Below is a small trained network, with its code and all its weights. Each question gives an input and a target symbol and asks what happens when units are switched off, that is, made to give their printed mean instead of their output.

import numpy as np


def w(rows, s, z=0):
    codes = np.array(rows[::2]) - 128.0
    scale = np.full(codes.shape[1], s)
    scale[-1] = z or s
    return codes * scale


def f(y):
    return y / 2 * (1 + np.tanh(0.7978845608 * (y + 0.044715 * y**3)))


def softmax(a):
    e = np.exp(a - a.max(-1, keepdims=True))
    return e / e.sum(-1, keepdims=True)


def log_softmax(a):
    a = a - a.max(-1, keepdims=True)
    return a - np.log(np.exp(a).sum(-1, keepdims=True))


def net(x, mask):
    ids = ['αεημξπ'.index(c) for c in x.split()]
    T = len(ids)
    res = E[ids] + P[:T]
    q, k, v = (res @ M[0].T for M in (Q, K, V))
    z = softmax(np.where(np.tri(T) > 0, q @ k.T / 2**0.5, -1e9)) @ v
    res = res + np.where(mask[0], z, O[0][:, -1]) @ O[0][:, :-1]
    y = f(res @ A[0][:, :-1].T + A[0][:, -1])
    res = res + np.where(mask[1:13], y, B[0][:, -1]) @ B[0][:, :-1]
    return log_softmax(res[-1] @ U[:, :-1].T + U[:, -1])


Q, K, V, O, A, B = {}, {}, {}, {}, {}, {}
E = w([
[123,142,32,155,164,47],'α',
[189,176,125,246,164,197],'ε',
[60,82,129,70,162,249],'η',
[108,214,155,72,100,140],'μ',
[34,77,97,183,111,155],'ξ',
[237,83,159,116,164,108],'π',
],0.019)
P = w([
[116,75,198,62,68,80],'0',
[144,63,206,124,94,49],'1',
[126,93,178,139,135,132],'2',
[109,161,175,137,119,120],'3',
[103,114,145,163,163,150],'4',
[159,117,53,87,105,214],'5',
[149,101,48,126,123,212],'6',
[106,184,101,88,143,161],'7',
[132,91,68,152,164,198],'8',
[133,100,64,122,169,180],'9',
[87,104,131,174,253,154],'10',
],0.0069)
Q[0] = w([
[177,27,125,2,171,145],'head 0',
[138,143,143,3,93,26],'head 0',
],0.0058)
K[0] = w([
[137,148,2,221,209,163],'head 0',
[19,151,54,118,128,195],'head 0',
],0.0047)
V[0] = w([
[222,175,127,84,156,135],'head 0',
[2,47,186,7,201,54],'head 0',
],0.006)
O[0] = w([
[254,208,111,83,103,146,251],'head 0',
[107,117,62,50,98,122,61],'head 0',
],0.0089,0.0022)
A[0] = w([
[121,117,76,82,151,143,161],'neuron 0',
[105,227,166,82,89,139,109],'neuron 1',
[187,126,147,150,150,133,122],'neuron 2',
[108,186,90,132,143,201,216],'neuron 3',
[182,123,118,160,144,121,151],'neuron 4',
[120,132,179,200,132,155,100],'neuron 5',
[42,173,123,177,35,135,232],'neuron 6',
[232,97,124,187,82,35,81],'neuron 7',
[128,79,148,106,90,144,225],'neuron 8',
[211,188,12,122,111,54,162],'neuron 9',
[125,140,187,65,130,140,253],'neuron 10',
[135,136,168,66,162,87,18],'neuron 11',
],0.011,0.0032)
B[0] = w([
[140,134,242,163,150,159,145],'neuron 0',
[162,95,64,167,73,112,140],'neuron 1',
[77,157,156,189,131,150,223],'neuron 2',
[187,97,170,146,156,106,181],'neuron 3',
[96,136,92,102,107,116,211],'neuron 4',
[94,179,111,112,93,167,163],'neuron 5',
[167,65,71,227,158,173,177],'neuron 6',
[152,203,135,57,134,101,247],'neuron 7',
[133,2,159,179,129,87,163],'neuron 8',
[76,124,161,121,183,103,191],'neuron 9',
[222,74,64,38,121,109,168],'neuron 10',
[184,118,145,145,78,152,145],'neuron 11',
],0.0074,0.011)
U = w([
[22,160,83,80,152,158,182],'α',
[108,206,120,162,123,223,49],'ε',
[89,110,157,80,148,253,3],'η',
[141,155,36,105,90,193,105],'μ',
[149,94,99,226,200,169,194],'ξ',
[254,126,134,176,251,125,203],'π',
],0.0062,0.0028)

Each question gives the input, a string of symbols that net reads in full, and the target symbol t.
The units are the heads (2 rows each of Q, K, V and O) and the neurons (one row each of A and B). Each row of codes is followed by its name. A weight is (code - 128) times the scale printed after its matrix; where a second scale follows, it is the last column's (O, A, B and U).
mask holds one flag per unit, heads first, then neurons. A switched-off unit (its flag False) gives its mean, the last column of its rows in O or B, instead of its output. The means were averaged over made-up inputs and are rounded, as every weight is.
A unit's drop is (log p(t) with every unit on - log p(t) with that unit switched off) / (log p(t) with every unit on - log p(t) with every unit switched off).
The circuit of an input: a set's keep is (log p(t) with only the set's units on - log p(t) with every unit switched off) / (log p(t) with every unit on - log p(t) with every unit switched off). Starting from the 12 units with the biggest drops (on a tie, the unit counted first), units are removed one at a time, each time the one whose removal leaves the highest keep (on an exact tie, the one counted first), for as long as the keep stays at least 0.8.
circuit, biggest first: the units of the circuit, biggest drop first
k most important neurons: the k neurons with the biggest drops, biggest first
drop of u: that unit's drop, to one decimal
input ξ π π μ, target μ: 3 most important neurons : [neuron 1; neuron 10; neuron 9]
input ξ ξ μ ε π μ π μ, target π: circuit, biggest first : [neuron 3; neuron 10]
input ε η ξ ξ, target ξ: circuit, biggest first : [neuron 6; head 0]
input π π α, target α: circuit, biggest first : [neuron 9; neuron 6; neuron 3]
input ξ π ξ π ξ ξ ξ ξ μ, target ξ: circuit, biggest first : [head 0; neuron 6; neuron 7]
input η π μ, target μ: circuit, biggest first : [neuron 1; neuron 10]
input π π μ α, target α: circuit, biggest first : [neuron 9; neuron 6; head 0]
input μ π ξ ε ε, target ε: circuit, biggest first : [neuron 5]
input μ π π π ε π π π π η μ, target π: circuit, biggest first : [neuron 3; neuron 4; neuron 10]
input ε π α π ξ π α η, target π: circuit, biggest first : [neuron 3; neuron 10; neuron 4]
input η π π η, target π: 2 most important neurons : [neuron 3; neuron 10]
input ξ η ξ ξ π ξ μ, target ξ: drop of head 0 : 0.4
input π π ε, target ε: drop of head 0 : -0.2
input π π π α η ξ π ξ, target ξ: drop of neuron 6 : 0.4
